Below are the code and all the weights of a small trained network. Each question names an input and a target symbol and asks about switching units off, where a switched-off unit gives its printed mean instead of its output.

import numpy as np


def w(rows, s, z=0):
    codes = np.array(rows[::2]) - 128.0
    scale = np.full(codes.shape[1], s)
    scale[-1] = z or s
    return codes * scale


def norm(h):
    return h / np.sqrt((h * h).mean(-1, keepdims=True) + 1e-5)


def f(y):
    return np.maximum(y, 0)


def softmax(a):
    e = np.exp(a - a.max(-1, keepdims=True))
    return e / e.sum(-1, keepdims=True)


def log_softmax(a):
    a = a - a.max(-1, keepdims=True)
    return a - np.log(np.exp(a).sum(-1, keepdims=True))


def net(x, mask):
    ids = ['ΔΘΣΦΨΩαβεζημπτ'.index(c) for c in x.split()]
    T = len(ids)
    res = E[ids] + P[:T]
    u = 0
    for l in range(3):
        q, k, v = (norm(res) @ M[l].T for M in (Q, K, V))
        z = softmax(np.where(np.tri(T) > 0, q @ k.T / 2**0.5, -1e9)) @ v
        res = res + np.where(mask[u], z, O[l][:, -1]) @ O[l][:, :-1]
        u += 1
        y = f(norm(res) @ A[l][:, :-1].T + A[l][:, -1])
        res = res + np.where(mask[u : u + 4], y, B[l][:, -1]) @ B[l][:, :-1]
        u += 4
    return log_softmax(norm(res)[-1] @ U[:, :-1].T + U[:, -1])


Q, K, V, O, A, B = {}, {}, {}, {}, {}, {}
E = w([
[155,140,134,205,124,178,140],'Δ',
[133,137,123,158,141,149,146],'Θ',
[169,143,135,162,143,129,111],'Σ',
[164,43,144,236,126,114,194],'Φ',
[75,171,90,83,216,218,114],'Ψ',
[167,137,121,139,83,140,107],'Ω',
[111,114,206,170,25,6,135],'α',
[116,61,200,170,97,157,59],'β',
[201,213,141,150,160,3,228],'ε',
[102,144,136,96,114,121,151],'ζ',
[68,150,171,110,110,165,132],'η',
[90,117,149,132,131,172,143],'μ',
[141,144,114,99,99,114,113],'π',
[124,114,93,115,93,140,137],'τ',
],0.037)
P = w([
[196,188,205,101,136,98,248],'0',
[12,174,64,233,68,82,52],'1',
[29,171,76,229,71,90,65],'2',
[9,203,168,221,69,137,155],'3',
[193,38,160,91,173,209,166],'4',
[218,33,164,69,175,202,154],'5',
],0.014)
Q[0] = w([
[2,182,175,196,117,175,68],'L0H1',
[92,151,157,214,68,130,177],'L0H1',
],0.072)
K[0] = w([
[177,201,220,45,203,121,229],'L0H1',
[254,67,234,121,154,202,192],'L0H1',
],0.05)
V[0] = w([
[121,130,250,117,139,110,116],'L0H1',
[143,177,149,159,146,115,100],'L0H1',
],0.019)
O[0] = w([
[76,255,193,146,100,198,144,176],'L0H1',
[140,164,97,126,81,180,143,249],'L0H1',
],0.0079,0.0011)
A[0] = w([
[54,60,154,84,155,232,48,69],'L0N1',
[97,20,253,165,73,43,119,90],'L0N2',
[180,100,162,87,157,159,53,102],'L0N3',
[109,177,77,66,225,150,79,8],'L0N4',
],0.035,0.012)
B[0] = w([
[66,153,174,129,138,216,95,179],'L0N1',
[131,99,107,111,4,147,197,251],'L0N2',
[81,116,176,122,124,167,119,176],'L0N3',
[64,168,75,65,181,192,83,138],'L0N4',
],0.032,0.019)
Q[1] = w([
[110,144,138,140,140,154,131],'L1H1',
[196,1,162,85,115,190,138],'L1H1',
],0.08)
K[1] = w([
[129,129,133,54,109,131,163],'L1H1',
[31,147,12,208,83,75,1],'L1H1',
],0.046)
V[1] = w([
[5,161,107,13,148,72,188],'L1H1',
[66,85,72,225,254,194,251],'L1H1',
],0.033)
O[1] = w([
[155,51,166,63,131,105,86,128],'L1H1',
[255,170,165,104,126,179,190,8],'L1H1',
],0.027,0.015)
A[1] = w([
[138,118,137,118,95,146,88,119],'L1N1',
[100,164,86,132,144,149,148,2],'L1N2',
[138,121,155,161,156,2,213,68],'L1N3',
[106,45,84,122,167,193,190,188],'L1N4',
],0.062,0.0082)
B[1] = w([
[112,137,142,170,111,134,149,207],'L1N1',
[129,123,165,145,122,94,76,180],'L1N2',
[219,150,102,2,57,83,129,149],'L1N3',
[141,110,111,207,228,173,88,254],'L1N4',
],0.048,0.024)
Q[2] = w([
[111,130,144,142,137,185,117],'L2H1',
[126,198,75,2,200,127,130],'L2H1',
],0.076)
K[2] = w([
[88,188,169,61,100,184,87],'L2H1',
[2,190,115,78,242,89,29],'L2H1',
],0.053)
V[2] = w([
[5,193,196,57,145,201,70],'L2H1',
[80,254,59,153,31,115,202],'L2H1',
],0.018)
O[2] = w([
[158,74,34,15,4,250,35,15],'L2H1',
[83,204,112,106,66,113,216,254],'L2H1',
],0.013,0.0081)
A[2] = w([
[48,157,193,49,225,250,104,3],'L2N1',
[203,142,22,141,198,163,249,89],'L2N2',
[186,108,34,254,81,65,142,106],'L2N3',
[19,111,24,59,159,109,140,194],'L2N4',
],0.032,0.0061)
B[2] = w([
[130,113,206,199,207,21,132,212],'L2N1',
[32,75,146,144,216,127,11,204],'L2N2',
[253,61,34,58,126,169,109,254],'L2N3',
[194,176,142,78,186,140,227,196],'L2N4',
],0.028,0.022)
U = w([
[181,69,69,129,167,153,115,84],'Δ',
[170,205,116,157,131,155,126,149],'Θ',
[164,153,197,114,126,159,156,150],'Σ',
[85,157,139,107,95,138,78,198],'Φ',
[177,106,127,168,128,3,113,53],'Ψ',
[220,121,162,71,157,63,127,212],'Ω',
[113,41,182,107,96,77,81,62],'α',
[87,164,54,146,134,91,105,135],'β',
[57,87,182,161,70,212,134,10],'ε',
[157,159,128,165,94,92,46,116],'ζ',
[134,111,119,159,71,110,184,254],'η',
[111,158,159,47,196,194,56,119],'μ',
[62,68,116,77,164,80,166,103],'π',
[129,171,113,124,171,128,205,190],'τ',
],0.019,0.0084)

Each question gives the input, a string of symbols that net reads in full, and the target symbol t.
The units are the heads (2 rows each of Q, K, V and O) and the neurons (one row each of A and B). Each row of codes is followed by its name. A weight is (code - 128) times the scale printed after its matrix; where a second scale follows, it is the last column's (O, A, B and U).
mask holds one flag per unit, layer by layer, with each layer's heads first. A switched-off unit (its flag False) gives its mean, the last column of its rows in O or B, instead of its output. The means were averaged over made-up inputs and are rounded, as every weight is.
A unit's drop is (log p(t) with every unit on - log p(t) with that unit switched off) / (log p(t) with every unit on - log p(t) with every unit switched off).
The circuit of an input: a set's keep is (log p(t) with only the set's units on - log p(t) with every unit switched off) / (log p(t) with every unit on - log p(t) with every unit switched off). Starting from the 12 units with the biggest drops (on a tie, the unit counted first), units are removed one at a time, each time the one whose removal leaves the highest keep (on an exact tie, the one counted first), for as long as the keep stays at least 0.8.
circuit, biggest first: the units of the circuit, biggest drop first
most important unit: the unit with the biggest drop
k most important neurons: the k neurons with the biggest drops, biggest first
k most important neurons of layer l: the k neurons of layer l with the biggest drops, biggest first
input Θ Φ Θ, target μ: most important neuron -> [L0N2]
input Θ Θ π π, target μ: 2 most important neurons -> [L0N2 L2N2]
input ε α Θ, target η: 3 most important neurons of layer 0 -> [L0N2 L0N1 L0N3]
input Ψ Δ Θ, target Ω: circuit, biggest first -> [L0N2 L1H1]
input π α α Ω, target π: 4 most important neurons -> [L0N2 L0N1 L2N4 L1N4]
input τ τ τ ζ η, target ε: circuit, biggest first -> [L0H1 L0N2 L0N1]
input β ζ α Σ, target Φ: circuit, biggest first -> [L0H1 L1N4 L2H1]
input π α τ τ, target π: circuit, biggest first -> [L1H1 L0N1 L2N4]
input τ Φ Δ Δ β, target ε: circuit, biggest first -> [L0N2 L0N1]
input μ Θ β Ω, target Σ: 4 most important neurons -> [L0N2 L1N4 L2N3 L2N1]
input α τ Σ, target τ: 3 most important neurons -> [L2N4 L1N4 L0N2]
input τ η μ, target ε: circuit, biggest first -> [L0N1 L0H1 L0N2]
input Θ ε τ Σ, target μ: circuit, biggest first -> [L0N2 L1H1 L2N2 L1N2]
input ζ μ Ω τ α Δ, target β: circuit, biggest first -> [L1H1 L0N2 L0N1]
input Δ Σ Ψ τ, target Θ: 3 most important neurons -> [L0N2 L1N2 L1N4]
input β Θ Δ, target Φ: most important unit -> L0H1
input Θ Φ μ, target Σ: 2 most important neurons -> [L0N1 L0N2]
input Φ Δ π ζ, target Ψ: 2 most important neurons of layer 0 -> [L0N1 L0N2]
input Θ Ω Δ, target μ: circuit, biggest first -> [L0N2 L2N2 L1H1 L1N2]
input α μ Θ, target τ: most important unit -> L1H1
input ζ π μ α Ψ ε, target Ω: 2 most important neurons -> [L2N4 L1N3]
input Ψ Θ Ω τ, target Ω: 2 most important neurons -> [L0N4 L0N2]
input Θ Θ Θ α Θ, target μ: circuit, biggest first -> [L2N2 L0N2 L1H1]
input Ω τ Θ τ Ψ, target μ: 3 most important neurons -> [L0N4 L2N4 L0N1]
